Below are the code and all the weights of a small trained network. Each question names an input and a target symbol and asks about switching units off, where a switched-off unit gives its printed mean instead of its output.

import numpy as np


def w(rows, s, z=0):
    codes = np.array(rows[::2]) - 128.0
    scale = np.full(codes.shape[1], s)
    scale[-1] = z or s
    return codes * scale


def f(y):
    return np.maximum(y, 0)


def softmax(a):
    e = np.exp(a - a.max(-1, keepdims=True))
    return e / e.sum(-1, keepdims=True)


def log_softmax(a):
    a = a - a.max(-1, keepdims=True)
    return a - np.log(np.exp(a).sum(-1, keepdims=True))


def net(x, mask):
    ids = ['ΓΣΩθπψ'.index(c) for c in x.split()]
    T = len(ids)
    res = E[ids] + P[:T]
    q, k, v = (res @ M[0].T for M in (Q, K, V))
    z = softmax(np.where(np.tri(T) > 0, q @ k.T / 2**0.5, -1e9)) @ v
    res = res + np.where(mask[0], z, O[0][:, -1]) @ O[0][:, :-1]
    y = f(res @ A[0][:, :-1].T + A[0][:, -1])
    res = res + np.where(mask[1:9], y, B[0][:, -1]) @ B[0][:, :-1]
    return log_softmax(res[-1] @ U[:, :-1].T + U[:, -1])


Q, K, V, O, A, B = {}, {}, {}, {}, {}, {}
E = w([
[150,175,83,126,118,135,39,120,152],'Γ',
[103,58,113,162,132,140,55,127,180],'Σ',
[167,82,127,72,145,93,171,127,131],'Ω',
[41,58,111,118,165,167,175,180,115],'θ',
[147,59,98,154,86,5,61,92,101],'π',
[105,120,29,72,122,166,135,163,103],'ψ',
],0.015)
P = w([
[173,69,105,99,132,137,87,146,70],'0',
[152,124,119,128,126,105,139,247,90],'1',
[109,106,74,125,148,131,132,143,180],'2',
[158,93,128,126,151,130,118,107,83],'3',
[104,123,132,193,78,205,144,49,195],'4',
[94,125,99,109,158,126,131,113,187],'5',
[139,116,145,122,142,133,152,102,93],'6',
[154,158,117,169,169,112,105,209,127],'7',
[106,135,107,96,154,117,145,107,197],'8',
[149,112,138,118,131,136,157,107,94],'9',
],0.016)
Q[0] = w([
[72,67,1,85,188,92,102,109,203],'h1',
[79,137,129,129,45,162,176,27,152],'h1',
],0.013)
K[0] = w([
[157,198,160,122,168,119,150,100,147],'h1',
[170,148,119,126,144,107,107,246,118],'h1',
],0.014)
V[0] = w([
[2,152,122,130,198,182,116,179,93],'h1',
[132,37,207,162,199,125,160,132,158],'h1',
],0.0092)
O[0] = w([
[144,139,159,189,255,165,78,164,68,114],'h1',
[246,68,151,131,153,127,182,164,147,5],'h1',
],0.012,0.0032)
A[0] = w([
[88,117,68,111,46,115,160,139,254,134],'n1',
[126,119,60,195,152,146,94,121,190,171],'n2',
[78,138,104,120,160,172,224,200,171,207],'n3',
[116,89,153,124,153,187,112,38,237,154],'n4',
[154,174,87,146,116,159,99,151,122,156],'n5',
[81,174,182,243,183,104,105,194,9,89],'n6',
[139,103,210,156,90,32,78,70,76,1],'n7',
[28,209,140,155,91,62,163,141,210,28],'n8',
],0.0067,0.0033)
B[0] = w([
[183,92,111,156,187,103,135,30,135,254],'n1',
[84,103,166,138,77,145,81,152,61,219],'n2',
[195,102,160,2,134,136,87,140,180,194],'n3',
[94,153,128,118,140,90,138,250,151,197],'n4',
[190,95,152,129,146,131,179,37,175,177],'n5',
[88,136,186,65,140,135,115,53,134,198],'n6',
[152,135,102,70,220,98,106,186,219,153],'n7',
[60,115,81,212,165,107,198,164,18,194],'n8',
],0.0087,0.0084)
U = w([
[118,159,9,150,178,134,166,165,26,163],'Γ',
[178,138,119,145,60,144,101,238,123,253],'Σ',
[159,148,110,119,136,116,112,114,253,46],'Ω',
[164,122,158,140,162,145,138,101,93,33],'θ',
[165,82,140,181,95,131,226,66,56,86],'π',
[122,180,171,68,43,117,65,85,147,104],'ψ',
],0.0065,0.0032)

Each question gives the input, a string of symbols that net reads in full, and the target symbol t.
The units are the heads (2 rows each of Q, K, V and O) and the neurons (one row each of A and B). Each row of codes is followed by its name. A weight is (code - 128) times the scale printed after its matrix; where a second scale follows, it is the last column's (O, A, B and U).
mask holds one flag per unit, heads first, then neurons. A switched-off unit (its flag False) gives its mean, the last column of its rows in O or B, instead of its output. The means were averaged over made-up inputs and are rounded, as every weight is.
A unit's drop is (log p(t) with every unit on - log p(t) with that unit switched off) / (log p(t) with every unit on - log p(t) with every unit switched off).
The circuit of an input: a set's keep is (log p(t) with only the set's units on - log p(t) with every unit switched off) / (log p(t) with every unit on - log p(t) with every unit switched off). Starting from all 9 units, units are removed one at a time, each time the one whose removal leaves the highest keep (on an exact tie, the one counted first), for as long as the keep stays at least 0.8.
circuit, biggest first: the units of the circuit, biggest drop first
most important unit: the unit with the biggest drop
k most important neurons: the k neurons with the biggest drops, biggest first
drop of u: that unit's drop, to one decimal
input Γ Ω ψ, target Ω: most important unit => n3
input π Γ ψ ψ Ω ψ, target Ω: circuit, biggest first => (h1; n3)
input π Γ π Γ θ π Σ Γ, target θ: circuit, biggest first => (h1; n6)
input θ Σ π, target π: 4 most important neurons => (n1; n3; n8; n4)
input Σ Ω Σ Γ θ θ π, target Ω: 2 most important neurons => (n7; n8)
input π θ Γ θ π π Ω Ω, target π: 2 most important neurons => (n1; n8)
input Σ ψ ψ ψ ψ θ θ θ, target ψ: circuit, biggest first => (n6; h1; n3)
input Σ π Γ Γ Σ Γ, target Γ: circuit, biggest first => (n8; h1)
input θ Γ Σ θ ψ Γ Ω Ω θ, target Ω: circuit, biggest first => (n3; h1)
input Σ ψ Γ θ ψ, target ψ: 4 most important neurons => (n6; n8; n1; n2)
input Γ θ Γ Ω ψ θ Γ Σ, target ψ: circuit, biggest first => (n6; h1; n2)
input Σ ψ θ ψ Σ Γ π ψ, target Σ: circuit, biggest first => (h1; n1)
input θ ψ Σ ψ θ, target ψ: circuit, biggest first => (h1; n6; n3; n1)
input θ θ Σ θ Γ π, target Γ: most important unit => n8
input Σ Ω θ, target Ω: 3 most important neurons => (n3; n8; n1)
input Ω Σ ψ ψ ψ, target Σ: drop of n4 => 0.2
input ψ ψ θ, target θ: drop of n6 => 0.3
input Σ Ω Γ Σ θ Γ Σ π, target θ: drop of n5 => 0.0
